Below are the code and all the weights of a small trained network. Each question names an input and a target symbol and asks about switching units off, where a switched-off unit gives its printed mean instead of its output.

import numpy as np


def w(rows, s, z=0):
    codes = np.array(rows[::2]) - 128.0
    scale = np.full(codes.shape[1], s)
    scale[-1] = z or s
    return codes * scale


def norm(h):
    return h / np.sqrt((h * h).mean(-1, keepdims=True) + 1e-5)


def f(y):
    return y / 2 * (1 + np.tanh(0.7978845608 * (y + 0.044715 * y**3)))


def softmax(a):
    e = np.exp(a - a.max(-1, keepdims=True))
    return e / e.sum(-1, keepdims=True)


def log_softmax(a):
    a = a - a.max(-1, keepdims=True)
    return a - np.log(np.exp(a).sum(-1, keepdims=True))


def net(x, mask):
    ids = ['ΔΛΞΣΦΩβγεζηθμ'.index(c) for c in x.split()]
    T = len(ids)
    res = E[ids] + P[:T]
    r = norm(res)
    for j in range(3):
        rows = slice(3 * j, 3 * j + 3)
        q, k, v = (r @ M[0][rows].T for M in (Q, K, V))
        z = softmax(np.where(np.tri(T) > 0, q @ k.T / 3**0.5, -1e9)) @ v
        o = O[0][rows]
        res = res + np.where(mask[j], z, o[:, -1]) @ o[:, :-1]
    y = f(norm(res) @ A[0][:, :-1].T + A[0][:, -1])
    res = res + np.where(mask[3:15], y, B[0][:, -1]) @ B[0][:, :-1]
    return log_softmax(norm(res)[-1] @ U[:, :-1].T + U[:, -1])


Q, K, V, O, A, B = {}, {}, {}, {}, {}, {}
E = w([
[139,123,57,193],'Δ',
[97,129,31,77],'Λ',
[133,147,6,86],'Ξ',
[210,79,194,109],'Σ',
[111,54,157,67],'Φ',
[225,155,127,149],'Ω',
[59,125,25,2],'β',
[158,205,209,55],'γ',
[210,167,26,195],'ε',
[198,83,101,37],'ζ',
[119,68,88,33],'η',
[220,83,177,114],'θ',
[132,51,169,69],'μ',
],0.0094)
P = w([
[64,147,126,222],'0',
[245,19,176,93],'1',
[236,91,125,94],'2',
[183,47,142,130],'3',
[151,53,86,107],'4',
[146,76,78,90],'5',
[181,84,96,147],'6',
[174,87,103,129],'7',
[190,96,94,137],'8',
[172,132,61,145],'9',
[224,83,82,122],'10',
[254,92,97,123],'11',
],0.0067)
Q[0] = w([
[235,71,117,101],'H1',
[14,188,157,67],'H1',
[16,117,76,217],'H1',
[201,129,104,208],'H2',
[185,183,165,33],'H2',
[77,152,41,207],'H2',
[110,10,248,147],'H3',
[150,173,213,162],'H3',
[2,126,186,127],'H3',
],0.0074)
K[0] = w([
[63,110,111,254],'H1',
[207,131,90,106],'H1',
[177,138,87,57],'H1',
[116,93,66,68],'H2',
[11,47,154,223],'H2',
[76,79,235,109],'H2',
[144,217,115,94],'H3',
[126,80,77,97],'H3',
[231,9,147,116],'H3',
],0.0079)
V[0] = w([
[171,76,111,99],'H1',
[71,108,81,96],'H1',
[194,199,93,131],'H1',
[145,122,159,108],'H2',
[97,155,109,100],'H2',
[98,169,161,211],'H2',
[191,22,211,130],'H3',
[54,163,251,120],'H3',
[150,186,165,156],'H3',
],0.013)
O[0] = w([
[177,99,225,118,183],'H1',
[155,118,166,2,115],'H1',
[28,4,94,208,135],'H1',
[175,74,152,180,144],'H2',
[123,143,73,72,106],'H2',
[90,202,163,159,11],'H2',
[185,117,202,216,183],'H3',
[197,215,75,160,47],'H3',
[74,158,75,196,103],'H3',
],0.0089,0.011)
A[0] = w([
[52,132,217,142,211],'N1',
[168,194,243,119,185],'N2',
[93,175,124,126,89],'N3',
[65,204,159,147,61],'N4',
[2,133,80,105,125],'N5',
[87,113,111,199,73],'N6',
[159,117,108,58,254],'N7',
[104,88,241,67,142],'N8',
[48,151,69,164,105],'N9',
[172,32,192,212,160],'N10',
[167,145,94,132,151],'N11',
[167,37,183,76,241],'N12',
],0.0087,0.0031)
B[0] = w([
[90,37,87,153,140],'N1',
[91,115,101,120,151],'N2',
[167,22,211,105,117],'N3',
[104,172,84,208,120],'N4',
[28,105,254,197,130],'N5',
[73,139,191,105,126],'N6',
[127,162,23,161,172],'N7',
[145,110,33,112,188],'N8',
[98,115,143,113,126],'N9',
[137,175,138,157,227],'N10',
[51,159,147,137,132],'N11',
[120,199,44,172,249],'N12',
],0.0069,0.013)
U = w([
[79,131,104,150,89],'Δ',
[110,112,139,79,99],'Λ',
[91,70,118,94,137],'Ξ',
[168,119,152,194,209],'Σ',
[189,182,154,100,83],'Φ',
[78,86,137,191,1],'Ω',
[137,120,113,90,39],'β',
[116,192,47,212,207],'γ',
[52,47,123,172,48],'ε',
[198,5,157,135,200],'ζ',
[179,103,149,85,51],'η',
[151,107,166,178,113],'θ',
[180,162,171,113,72],'μ',
],0.012,0.0043)

Each question gives the input, a string of symbols that net reads in full, and the target symbol t.
The units are the heads (3 rows each of Q, K, V and O) and the neurons (one row each of A and B). Each row of codes is followed by its name. A weight is (code - 128) times the scale printed after its matrix; where a second scale follows, it is the last column's (O, A, B and U).
mask holds one flag per unit, heads first, then neurons. A switched-off unit (its flag False) gives its mean, the last column of its rows in O or B, instead of its output. The means were averaged over made-up inputs and are rounded, as every weight is.
A unit's drop is (log p(t) with every unit on - log p(t) with that unit switched off) / (log p(t) with every unit on - log p(t) with every unit switched off).
The circuit of an input: a set's keep is (log p(t) with only the set's units on - log p(t) with every unit switched off) / (log p(t) with every unit on - log p(t) with every unit switched off). Starting from the 12 units with the biggest drops (on a tie, the unit counted first), units are removed one at a time, each time the one whose removal leaves the highest keep (on an exact tie, the one counted first), for as long as the keep stays at least 0.8.
units of the circuit, in order: the units of the circuit, biggest drop first
top k neurons: the k neurons with the biggest drops, biggest first
heads that matter: for each layer, one digit per head in row order, 1 if its drop is at least 0.15 and else 0, layers parted by /
drop of u: that unit's drop, to one decimal
input Σ Ξ θ β ε γ γ β, target γ: top 2 neurons -> [N10 N12]
input Σ μ Σ, target Σ: heads that matter -> 000
input Φ ζ Λ ζ γ, target Φ: heads that matter -> 100
input γ ε ζ ζ θ, target γ: heads that matter -> 001
input γ γ ζ ζ ζ Ξ Λ Φ ζ ζ ζ γ, target γ: heads that matter -> 100
input γ ε γ β Δ, target γ: units of the circuit, in order -> [H3]
input ε ζ ε γ θ, target ε: units of the circuit, in order -> [H1 H3]
input γ Σ ζ Δ ζ θ Σ β, target γ: heads that matter -> 000
input Σ ζ γ Σ γ ζ, target Σ: heads that matter -> 001
input Σ Σ Σ ζ ζ, target Σ: units of the circuit, in order -> [H3 H1]
input ζ ε Σ ζ ζ β, target ζ: heads that matter -> 101
input Σ ε θ, target Σ: heads that matter -> 100
input Σ ζ ζ γ, target Σ: heads that matter -> 000
input ε ζ ζ Ξ μ γ, target ε: heads that matter -> 110
input γ μ Σ Φ, target γ: heads that matter -> 001
input Ξ Ξ Λ, target Ξ: units of the circuit, in order -> [H3]
input ζ Σ ζ γ ζ β, target ζ: heads that matter -> 111
input γ γ ζ μ Ξ ε θ γ, target γ: heads that matter -> 000
input Ω ζ Ξ ζ ε ε ζ Λ, target ε: units of the circuit, in order -> [H3 H1]
input Ξ ζ Σ, target Ξ: drop of H3 -> 0.4
input γ γ Ξ, target γ: drop of H1 -> 0.1
input Φ ζ ε, target Φ: drop of H1 -> 0.5
input Σ ζ Σ ζ Σ ε γ Σ, target Σ: top neuron -> [N10]
